Here is a tiny trained network, its code and every weight. The questions are about switching its units off for an input and a class, where a switched-off unit gives its printed mean instead of its output.

import numpy as np


def w(rows, s, z=0):
    codes = np.array(rows[::2]) - 128.0
    scale = np.full(codes.shape[1], s)
    scale[-1] = z or s
    return codes * scale


def norm(h):
    return h / np.sqrt((h * h).mean(-1, keepdims=True) + 1e-5)


def f(y):
    return y / 2 * (1 + np.tanh(0.7978845608 * (y + 0.044715 * y**3)))


def log_softmax(a):
    a = a - a.max(-1, keepdims=True)
    return a - np.log(np.exp(a).sum(-1, keepdims=True))


def net(x, mask):
    res = np.array(x, float).reshape(1, 8) / 4 @ E
    u = 0
    for l in range(2):
        y = f(norm(res) @ A[l][:, :-1].T + A[l][:, -1])
        res = res + np.where(mask[u : u + 3], y, B[l][:, -1]) @ B[l][:, :-1]
        u += 3
    return log_softmax(norm(res)[-1] @ U[:, :-1].T + U[:, -1])


A, B = {}, {}
E = w([
[170,83,126,119,170,126,120,125,152,133],'x0',
[86,107,119,158,114,65,146,135,227,138],'x1',
[156,149,157,120,176,1,142,78,59,110],'x2',
[103,96,232,115,127,143,94,125,143,99],'x3',
[108,82,144,113,93,135,197,116,95,167],'x4',
[84,154,129,132,170,172,216,89,140,47],'x5',
[147,135,131,111,89,145,117,34,164,145],'x6',
[119,128,123,129,135,116,131,140,125,122],'x7',
],0.0089)
A[0] = w([
[43,254,118,106,4,125,110,123,87,106,101],'0.n0',
[227,14,90,108,222,154,126,91,172,126,2],'0.n1',
[147,241,141,165,201,148,47,125,173,128,19],'0.n2',
],0.0064,0.0036)
B[0] = w([
[211,110,161,95,130,110,165,168,188,118,253],'0.n0',
[169,164,196,136,85,108,224,194,178,109,172],'0.n1',
[138,8,56,236,59,142,188,93,23,104,216],'0.n2',
],0.014,0.002)
A[1] = w([
[62,20,130,62,69,115,221,120,75,182,1],'1.n0',
[169,229,3,158,161,132,195,129,125,232,26],'1.n1',
[92,72,159,55,67,143,228,113,51,207,31],'1.n2',
],0.0067,0.0056)
B[1] = w([
[136,73,124,175,126,153,92,110,128,56,150],'1.n0',
[93,161,253,176,144,175,36,108,137,140,252],'1.n1',
[163,148,57,176,130,102,65,148,125,68,209],'1.n2',
],0.016,0.0015)
U = w([
[158,70,44,247,84,124,77,96,96,48,38],'0',
[137,136,125,125,140,130,115,127,127,143,212],'1',
[70,149,251,150,143,165,44,100,122,138,57],'2',
[115,135,78,65,133,129,123,116,115,162,229],'3',
[249,149,165,118,91,99,210,199,160,123,2],'4',
[97,138,88,78,130,131,114,111,110,157,195],'5',
[132,143,97,102,139,131,99,118,129,128,154],'6',
],0.011,0.0089)

Each question gives the input, the list of numbers given to net, and the class t.
The units are the neurons (one row each of A and B). Each row of codes is followed by its name. A weight is (code - 128) times the scale printed after its matrix; where a second scale follows, it is the last column's (A, B and U).
mask holds one flag per neuron, layer by layer. A switched-off neuron (its flag False) gives its mean, the last column of its row in B, instead of its output. The means were averaged over made-up inputs and are rounded, as every weight is.
A unit's drop is (log p(t) with every unit on - log p(t) with that unit switched off) / (log p(t) with every unit on - log p(t) with every unit switched off).
The circuit of an input: a set's keep is (log p(t) with only the set's units on - log p(t) with every unit switched off) / (log p(t) with every unit on - log p(t) with every unit switched off). Starting from all 6 units, units are removed one at a time, each time the one whose removal leaves the highest keep (on an exact tie, the one counted first), for as long as the keep stays at least 0.8.
circuit, biggest first: the units of the circuit, biggest drop first
top k neurons: the k neurons with the biggest drops, biggest first
k most important neurons of layer l: the k neurons of layer l with the biggest drops, biggest first
drop when u is switched off: that unit's drop, to one decimal
input [8,-2,7,4,-8,-6,4,-6], class 0: circuit, biggest first	[0.n2]
input [7,-2,3,0,-8,-4,8,8], class 0: top 2 neurons	[0.n2; 0.n0]
input [-6,4,-5,5,1,-1,2,4], class 4: top 2 neurons	[0.n0; 1.n1]
input [-7,-4,8,-8,5,1,6,7], class 2: top 2 neurons	[1.n1; 0.n2]
input [4,5,-6,-8,-7,-1,-5,6], class 2: top 2 neurons	[1.n1; 0.n0]
input [6,-6,-3,7,8,2,-8,3], class 0: top 4 neurons	[1.n2; 1.n0; 0.n0; 1.n1]
input [7,-7,7,-8,6,2,0,5], class 2: circuit, biggest first	[1.n1; 0.n2]
input [-8,-8,5,-1,-1,1,-7,8], class 4: top 2 neurons	[0.n0; 1.n1]
input [-3,6,-3,3,8,7,-5,1], class 0: top 2 neurons	[1.n0; 1.n2]
input [3,6,-5,1,8,2,-7,-1], class 0: 2 most important neurons of layer 1	[1.n0; 1.n2]
input [8,7,-4,0,-4,1,6,-1], class 4: top 2 neurons	[0.n1; 1.n1]
input [-7,-5,7,3,7,2,0,0], class 0: top 2 neurons	[1.n2; 1.n0]
input [-3,6,3,6,7,-3,-3,1], class 0: top 2 neurons	[1.n0; 1.n2]
input [-8,8,3,0,-6,-5,-1,8], class 4: circuit, biggest first	[0.n0]
input [-1,2,-6,-2,6,3,-6,-2], class 0: 2 most important neurons of layer 1	[1.n0; 1.n2]
input [7,-4,5,0,8,-4,-5,7], class 0: 2 most important neurons of layer 1	[1.n2; 1.n0]
input [-8,-2,-5,-6,4,-4,5,1], class 4: 2 most important neurons of layer 0	[0.n0; 0.n2]
input [-8,-6,4,-4,-6,6,0,4], class 4: drop when 1.n2 is switched off	0.1
input [5,-8,-6,-8,4,5,-4,6], class 2: drop when 0.n2 is switched off	0.2
input [-5,4,6,-2,-8,-4,4,-4], class 0: circuit, biggest first	[0.n2]
